Below is a small trained network, with its code and all its weights. Each question gives an input and a target symbol and asks what happens when units are switched off, that is, made to give their printed mean instead of their output.

import numpy as np


def w(rows, s, z=0):
    codes = np.array(rows[::2]) - 128.0
    scale = np.full(codes.shape[1], s)
    scale[-1] = z or s
    return codes * scale


def norm(h):
    return h / np.sqrt((h * h).mean(-1, keepdims=True) + 1e-5)


def f(y):
    return np.maximum(y, 0)


def softmax(a):
    e = np.exp(a - a.max(-1, keepdims=True))
    return e / e.sum(-1, keepdims=True)


def log_softmax(a):
    a = a - a.max(-1, keepdims=True)
    return a - np.log(np.exp(a).sum(-1, keepdims=True))


def net(x, mask):
    ids = ['ΘΛΣΨαβδεμφω'.index(c) for c in x.split()]
    T = len(ids)
    res = E[ids] + P[:T]
    r = norm(res)
    for j in range(2):
        rows = slice(2 * j, 2 * j + 2)
        q, k, v = (r @ M[0][rows].T for M in (Q, K, V))
        z = softmax(np.where(np.tri(T) > 0, q @ k.T / 2**0.5, -1e9)) @ v
        o = O[0][rows]
        res = res + np.where(mask[j], z, o[:, -1]) @ o[:, :-1]
    y = f(norm(res) @ A[0][:, :-1].T + A[0][:, -1])
    res = res + np.where(mask[2:6], y, B[0][:, -1]) @ B[0][:, :-1]
    return log_softmax(norm(res)[-1] @ U[:, :-1].T + U[:, -1])


Q, K, V, O, A, B = {}, {}, {}, {}, {}, {}
E = w([
[2,99,99,184,70,80],'Θ',
[128,148,102,115,125,132],'Λ',
[133,119,126,128,138,140],'Σ',
[129,129,112,99,115,140],'Ψ',
[141,143,115,121,131,130],'α',
[133,150,106,116,119,115],'β',
[140,128,126,133,135,109],'δ',
[140,130,125,109,113,110],'ε',
[130,105,129,119,123,133],'μ',
[125,109,118,117,127,149],'φ',
[130,145,105,131,138,132],'ω',
],0.012)
P = w([
[131,125,149,153,134,129],'0',
[133,85,81,132,143,107],'1',
[136,108,108,154,118,125],'2',
[100,106,129,103,180,93],'3',
[116,168,234,170,97,160],'4',
[75,159,213,118,168,116],'5',
[128,126,143,171,77,136],'6',
[126,113,128,2,135,71],'7',
[137,60,119,54,29,88],'8',
[62,186,191,29,165,104],'9',
],0.006)
Q[0] = w([
[152,101,46,162,178,120],'h1',
[149,111,97,60,130,77],'h1',
[180,45,18,123,89,101],'h2',
[70,110,79,43,254,75],'h2',
],0.0098)
K[0] = w([
[211,156,169,102,152,168],'h1',
[78,164,189,148,102,142],'h1',
[35,193,255,85,190,116],'h2',
[126,187,205,221,11,189],'h2',
],0.0091)
V[0] = w([
[182,211,98,76,200,121],'h1',
[243,120,211,56,211,181],'h1',
[88,107,144,254,205,76],'h2',
[63,142,78,166,156,244],'h2',
],0.0075)
O[0] = w([
[236,162,148,50,76,166,126],'h1',
[130,147,241,202,61,251,107],'h1',
[69,255,172,66,138,81,2],'h2',
[161,239,37,193,74,112,76],'h2',
],0.0087,0.0045)
A[0] = w([
[109,78,8,53,190,56,147],'n1',
[64,210,52,193,56,100,4],'n2',
[61,136,186,89,26,153,174],'n3',
[1,90,61,174,115,46,224],'n4',
],0.0061,0.0031)
B[0] = w([
[189,168,147,174,169,58,255],'n1',
[2,46,111,101,91,121,171],'n2',
[150,166,123,177,151,142,215],'n3',
[196,143,132,151,214,90,250],'n4',
],0.0098,0.0043)
U = w([
[219,215,200,140,109,200,50],'Θ',
[180,32,61,170,88,171,153],'Λ',
[193,176,57,133,88,99,105],'Σ',
[182,102,159,96,166,62,154],'Ψ',
[12,98,41,194,89,91,6],'α',
[66,181,253,38,150,125,82],'β',
[109,124,122,113,131,116,13],'δ',
[137,173,186,203,209,119,175],'ε',
[68,215,159,163,72,137,236],'μ',
[78,9,200,52,160,148,116],'φ',
[111,201,60,68,76,98,188],'ω',
],0.012,0.0023)

Each question gives the input, a string of symbols that net reads in full, and the target symbol t.
The units are the heads (2 rows each of Q, K, V and O) and the neurons (one row each of A and B). Each row of codes is followed by its name. A weight is (code - 128) times the scale printed after its matrix; where a second scale follows, it is the last column's (O, A, B and U).
mask holds one flag per unit, heads first, then neurons. A switched-off unit (its flag False) gives its mean, the last column of its rows in O or B, instead of its output. The means were averaged over made-up inputs and are rounded, as every weight is.
A unit's drop is (log p(t) with every unit on - log p(t) with that unit switched off) / (log p(t) with every unit on - log p(t) with every unit switched off).
The circuit of an input: a set's keep is (log p(t) with only the set's units on - log p(t) with every unit switched off) / (log p(t) with every unit on - log p(t) with every unit switched off). Starting from all 6 units, units are removed one at a time, each time the one whose removal leaves the highest keep (on an exact tie, the one counted first), for as long as the keep stays at least 0.8.
units of the circuit, in order: the units of the circuit, biggest drop first
most important unit: the unit with the biggest drop
k most important neurons: the k neurons with the biggest drops, biggest first
which heads matter: for each layer, one digit per head in row order, 1 if its drop is at least 0.15 and else 0, layers parted by /
drop when u is switched off: that unit's drop, to one decimal
input Λ φ Ψ Ψ ε ω α δ ε α, target Θ: units of the circuit, in order => (h1 h2 n4)
input α Ψ β, target Θ: units of the circuit, in order => (h1)
input Ψ μ ε α Σ ω, target φ: which heads matter => 00
input μ δ φ Σ Θ, target ε: which heads matter => 00
input δ Ψ φ δ, target β: which heads matter => 01
input Ψ δ Ψ α Ψ Ψ φ, target Θ: which heads matter => 11
input ε β ε Ψ α ε ε μ, target Θ: which heads matter => 11
input α Ψ φ α, target Θ: which heads matter => 10
input ε α δ Σ δ, target Θ: units of the circuit, in order => (h1 h2 n1)
input Λ Λ Ψ, target Σ: which heads matter => 11
input Σ α ε α, target μ: units of the circuit, in order => (h2 h1)
input ε Ψ ω φ Ψ α ε, target α: units of the circuit, in order => (h2 n2)
input μ δ α, target ε: units of the circuit, in order => (h2 h1)
input α α Ψ α μ δ Λ Ψ δ, target β: most important unit => h2
input Λ Ψ α Ψ ε Ψ, target Θ: units of the circuit, in order => (h1 h2)
input α μ Λ φ, target Θ: which heads matter => 10
input ε δ Ψ Ψ Λ α Ψ ε Ψ, target Θ: 2 most important neurons => (n3 n2)
input δ μ φ, target β: drop when h2 is switched off => 0.9
input δ ω ε, target β: drop when h2 is switched off => 1.1
input ε Ψ Ψ ε, target φ: drop when h2 is switched off => 0.4
input Σ Ψ μ β β Ψ φ δ ε φ, target α: drop when n2 is switched off => 0.6
input φ δ Ψ α δ β Ψ ε, target β: most important neuron => (n4)
